After every row comes one of two labels: whether the row has a hidden trait. Each part has its own trait and labels.
In the rows, zero is written as 128.
[122 113 136 127 134  87 108  61 114 147 180 104 125 144  89 152 163 130
 140  67 144 126 125  97 116 124 174 106 139 110 120 129 139 127 166 113
 108 154 150 139 119 127 145 128 140 125 143  89 124 103 114 176 125  97
 118 129]	riv
[109 162 114 120  58 136 110 139 148 100 143 154 124 149 126 113 124 173
 197 134 133 151  88 111 122 135 177 137 146 116 114 159 133 131 137 141
 165 125 127 146 110 155 130 143 140 117 144 127 154 133 108 193 134 140
 146 165]	riv
[131 176 112 126   1  98 147 157 134  81 131 112 126  80  88 120 157 156
 200  91 141 154 147  93 134 150 185 115 141 112 124 146 126 128 114 131
 145 143 146 141 101 151 144 145 108 114 154 131 139 112 110 135 145 128
 150 130]	remid
[121 161 112 144  66 121 113  81 123 176 119 140 126 122  80 135 145 108
 181  84 153 140  89 125  76 142 193 112 169 104 138 122 136 136 127 122
 142 128 151 102 114 129 138 129 128 140 160 102 127 100 128 185 127 114
 143 103]	riv
[129 150  99 120  32 102 113 208 130 119 153 114 130 129  85 118 154 183
 175  98 128 132 144 109 104 139 164 116 139 128 106 125 121 130 136 140
 179 150 154 144 135 143 142 141 105 104 134 143 151  93 124 124 140 132
 150 114]	remid
[120 145 112 119 144  72 137 175 124 110 139 105 125 141  80 123 131 163
 154 119 116 156 137  87 112 147 178 137 138 125 127 143 122 119 128 135
 153 137 109 111 129 134 150 159 109 103 126 135 112 113  99 187 128 130
 161  98]	remid
[131 159 117 147   1 138 114 120 129 149 102 158 127  30  99 110 149 163
 213 152 125 171  84 129  71 140 192 136 150 109 127 156 128 132 102 119
 161 150 161 110 122 154 138 152 111 119 133 132 145 129 128  91 122 135
 160 122]	remid
[127 123 109 125  91 115 142 119 122  77 168  81 130 130 110 117 133 160
 207 114 117 135 187 104 138 167 153 134 156 108 128 133 123 125 101 133
 133 143 105 182 105 164 143 150 108 115 150 137 117  97 123 148 137 127
 144  98]	riv
[131 152 104 130  49 107 119 177 127 107 152 122 128  66  84 114 156 201
 196 118 119 155 128 112 125 145 185 133 147 116 116 143 123 127 112 121
 152 152 141 125 119 151 147 148 110 106 135 144 134 100 120 104 135 139
 155 120]	remid
[122 134 113 122  89  95 135 155 118  94 142 113 124 121  83 125 139 187
 188 116 119 155 144  85 133 152 169 146 137 115 123 140 122 124 118 127
 151 143 105 140 114 141 153 141 106 110 125 132 119  87 116 133 153 137
 141  93]	remid
[129 143 107 130  86  82 113 197 124 108 136  93 129 150  96 112 134 183
 174 128 110 144 153 109  89 143 162 140 125 123 118 144 119 121 123 135
 160 137 121 141 117 140 145 150  99 104 116 129 128 114 108 136 104 132
 154 106]	remid
[141 102 111 129  73 123 135  77 115  85 180  95 132 148  99 130 131 155
 201  96 135 153 156  97  98 163 157 131 157  99 121 127 127 133 112 123
 145 147 122 160 112 160 147 139 108 119 153 128 129  90 115 140 161 127
 135  88]	remid
[117 174 111 133   1 129 109 166 143 112 108 150 126  83 125 108 155 182
 207 114 132 149  91 112 158 150 177 130 159 111 111 170 127 133 116 138
 152 122 148 117 112 162 137 141 139 114 144 129 148 135 119 143 124 135
 134 162]	riv
[123 132 113 123 127 112 117 168 118 119 146 134 123  40  75 115 148 230
 186 135 108 149 122  97 133 144 177 159 143 115 124 134 124 118 107 117
 161 144 115 118 122 129 147 142 112  97  95 148 127  98 118  84 152 148
 153 103]	remid
[101 150 119 138  11 156 116 149 147 114 122 157 127 105 131 120 147 170
 193 156 121 148  73  94 132 143 173 149 139 103 126 169 125 126 115 134
 163 129 156 152 107 149 135 140 136 116 143 129 141 152 117 140 131 131
 137 124]	riv
[133 173 122 137  18  84 139 168 134 103  90 127 127 126 105 122 144 129
 215 125 134 166 124 103 100 146 182 123 131 110 142 154 130 126 114 137
 151 147 137 154  95 146 136 148  92 120 145 116 143 122 115 139 134 120
 165 140]	remid
[140 168 106 137   1 109 126 137 130 153 120 147 123 102  82 125 165 124
 202  81 153 159 103 106  97 151 186 111 167 105 136 138 132 133 120 125
 141 133 155 106 108 144 140 135 114 124 159 116 146 115 120 149 146 119
 138 122]	riv
[124 148 118 132  51 122 135 117 122  74 161 102 129 114 107 119 142 175
 196  99 127 160 150  94 114 156 170 131 148 108 113 137 126 126 113 125
 137 149 133 160 100 163 145 146 109 122 144 131 132  98 125 141 133 132
 133 115]	riv
[152 133 117 137  91 105 106 125 123 158 157 150 118  63  95 103 128 181
 175 172 122 145 110 122 105 136 169 140 143 125 134 128 140 122 140 119
 150 148 118 102 126 143 137 153 105 100  96 133 153 101 106 129 106 135
 185 117]	riv
[115 135 118 123 163 134 118  75 107 121 189 175 123  61  81 124 160 198
 171 119 131 140 103  58 120 148 161 143 136 116 129 125 139 115 133 113
 151 156 136 121 141 139 149 141 131 103  91 133 136 104 117  57 165 144
 137 112]	remid

Next part:
[151 124 168 151 161 127 123 157  98 117  89 105 132  85 141 170 125 135
 112 121 158 132 150 200  92 140 177  85 159 124 141 109 139 141 126 118
 112 158 108 180 104 109 146 139 129 155 115 128  99  95 105 141 180 129
 124 143 140 136 168 123 153 188 161 140 155  95 118 162 104 115 173 116
 113 132  97 107  58 124 119 102 147 164 108 110 129 112  98 115 127 132
 148 130 119 136 159  68 134 145 118 147 108 130  93 122 108 104 112 124
 129 108 117 161  90 119 164 112 102 109 114 116 152 111 132  98  86 119
 174 100 149 116 157 134 114 133 168 134 105 138 149 157 146 155  96 110
 166]	lusug
[ 73  87 109 126  76 134 102 101 186  90 126 163 103 149  79  97 122 147
 157 116 107 124 123  74 167 156 108 155 122 147 144 170  83  98 127 165
 122  35 112  85 136 147 121 140 112 201 177 115 105 138 148 129  82 111
 153 115 106 136 101 136  91  90 123 177  91 153 134 127 156  98  79 122
 156 123 191 111 216 160 160 123  60  96 130 171 104 118 122 172 130 115
 108 104 123 107 120 170 103  84 130  93 172 104 165 117 152 136 151 113
 131 170 130 151 161 120  90 143 107 165 181 127 136 146 113 161 186 191
 165 162 111 146 100  89 101 115  66 113 166 123 102 102 120  82 163 120
  88]	lusug
[136 103 215 138 149 128  97 150 156 120 105 131 126  99 101  95 102 116
 140 136 158 125 156  22  88 158 184 125 160 142 157 147 112 197 122 168
 102 136  86 113 134 106 156 132 165 100 117 117  88  81 168 104 193 142
 121 148 144  96 138 126 139 200 136 176 147 159  51 207 113 110 181 109
 151  81 167  81 172 132 132  91 105 166 104 120 105 119 103 116 124 141
 109 111  96 127 191  76 114 109 114  82 173  96 105 113 114  93 109 114
 150 154  63 128 108 111 159 125  96 133 123 114 169 108 103 125 101 145
 211 154 110 121 146 109 109 121 144 137 122 146 159 168 168  87 104  95
 150]	vul
[155 130 140 156 119 143 101 160  72 148  96  93 129  81 147 198 111 107
  89 147 158 129 113 162 119 101 161  55 140 127 142 104 113 146  91 121
 115 158 140 188 137 143 146 177 116 126 118 102  83 132 100 123 178 144
 127 142 121 140 125 127 135 152 159 204 136 120 149 168 132  92 147 128
 126 141  96  99 113 165 119  97 125 173 120 123 134 146 104 161 111  92
 128 145 126 132 120  68 119 154 118 128 116 124  94 121 126 129 102 120
 108 145 147 192  84 127 146 177 106 107 130 121 124 113 146 104  98 189
  72  73 158 172 146 139 106  74 148 134 103 127 132 181 101 172 109 154
 151]	lusug
[108  93 183 118 126 128  95  99 178  95 152 155 118 113  76  86 119 129
 153 120 122 125 152  13 140 166 140 152 156 152 140 156  96 134 128 174
 113  64  89  74 136 113 149 100 154 127 163 122 104  92 172 112 124 125
 124 137 136 111 112 129 130 188 109 158 126 148  81 204 138 129 163 121
 151  86 214  93 178 137 153 125 108 128 109 146 107  93 127 120 129 136
 108 110  99 115 190 150 120 103 123 100 187  94 150 112 123 111 138 120
 148 161  76 135 155 115 135 120 100 159 138  94 164 120  96 134 120 123
 227 172 107 124 137  98 112 119  97 122 150 133 138 113 167  76 161  91
 100]	lusug
[100 101  90 114  97 136 131 114 175 115 157 144 115 158 107 106 119 119
 149 140 115 125  99 106 156 113 102 158 100 149 127 147 110 119 134 137
 146 104 130  75 147 151 131 152 115 203 152 123  99 146 138 129  92 125
 142 141 114 136 103 132  95  90 111 154  90 159 148 101 151 108  97 131
 144 126 147 142 168 139 143 130  72  91 136 152 129 128 147 159 127 113
 107 133 130 121 115 183 104  94 137 103 122 138 173 131 146 144 137 128
 115 150 147 131 159 137  76 186 133 155 168 170 119 142 139 179 172 187
  96 145 114 163  99 101 118 100  73 122 148 121  94 113 110 126 166 148
  90]	lusug
[155 123 176 201 134 149 100 157  85 138 106  94 121  74 140 185 104 110
  93 146 169 128 136 166  69 105 173  47 154 133 156 118 116 221  92 132
 106 218 108 178 139 118 155 180 114 103 113  95  40  91 105 102 186 145
 123 147 141 135 139 124 135 193 167 249 141 137 121 211 123  78 177 122
 139 134 111  99 121 148 123  88 122 159 108 114 135 138  97 144 108  92
 121 147  98 126 180  55 124 145 115 108 109 124  85 118 117 102  83 114
 118 141 131 197  80 117 160 155  93 109 125 116 158 111 140 109  94 206
 118  87 160 179 144 130 100  54 157 134 106 128 152 233 118 173  94 121
 150]	vul
[ 71  85 106 119  81 139 113  95 189  91 182 151 107 145  91  81 120 136
 152 118 112 125 120  49 157 155 108 149 118 156 141 169  91 103 121 173
 130  32 109  88 134 147 122 142 109 188 175 118 103 142 162 126  87 112
 143 114 101 138  93 134  94 114 113 196  90 173 138 118 156  94  76 124
 155 127 175 120 210 150 161 123  61  99 131 173 114 121 134 157 130 117
 106 110 122 107 116 171 104  83 129  99 170 107 177 116 152 137 151 118
 127 161 142 147 168 123  84 146 110 166 186 162 132 146 109 173 179 230
 137 166 112 159  93  87  98 107  69 111 167 124 100 101 104 101 172 117
  91]	lusug
[ 95 109  98 105 105 131 106 116 160 122 147 131 119 163  97 105 101 107
 147 146 124 124 109  44 152 102 112 162  78 154 123 148 111 113 132 155
 155 101 126  86 154 149 131 162 123 182 162 111  70 134 153  99  90 148
 155 135 125 139  96 148  95 104 101 143 101 162 136 173 149 104 118 132
 151 103 176 151 170 131 136 127  53 104 130 150 115 119 146 164 123  84
 100 139 119 122 132 182 102  78 136  81 161 110 174 132 135 144 123 120
 128 174 144 141 156 139  71 194 138 172 161 203 123 144 147 174 145 190
 106 134 109 182 111 110 112 100  45 127 137 121  92 124 127 109 181 138
  86]	vul
[103 113  94 117  84 141 102 158 161 120 154 113 114 154 114 153  97 105
 139 144 122 124  80 126 150 101 115 126  93 160 127 147 108 127 121 150
 142  84 145 105 149 153 128 176 112 202 161 103  53 142 144 102  83 143
 155 131 120 136  88 143  90 108 112 189 101 162 148 144 154  88 103 133
 143 119 136 131 191 164 138 125  52  98 134 159 131 136 139 167 116  68
 102 143 132 119 115 135 103  90 134  78 133 114 166 125 142 145 125 119
 110 159 142 163 138 137  63 193 129 155 160 203 122 141 151 184 144 204
  94  88 135 196 109 110 106  83  75 130 133 121  87 132 103 147 169 160
  90]	lusug
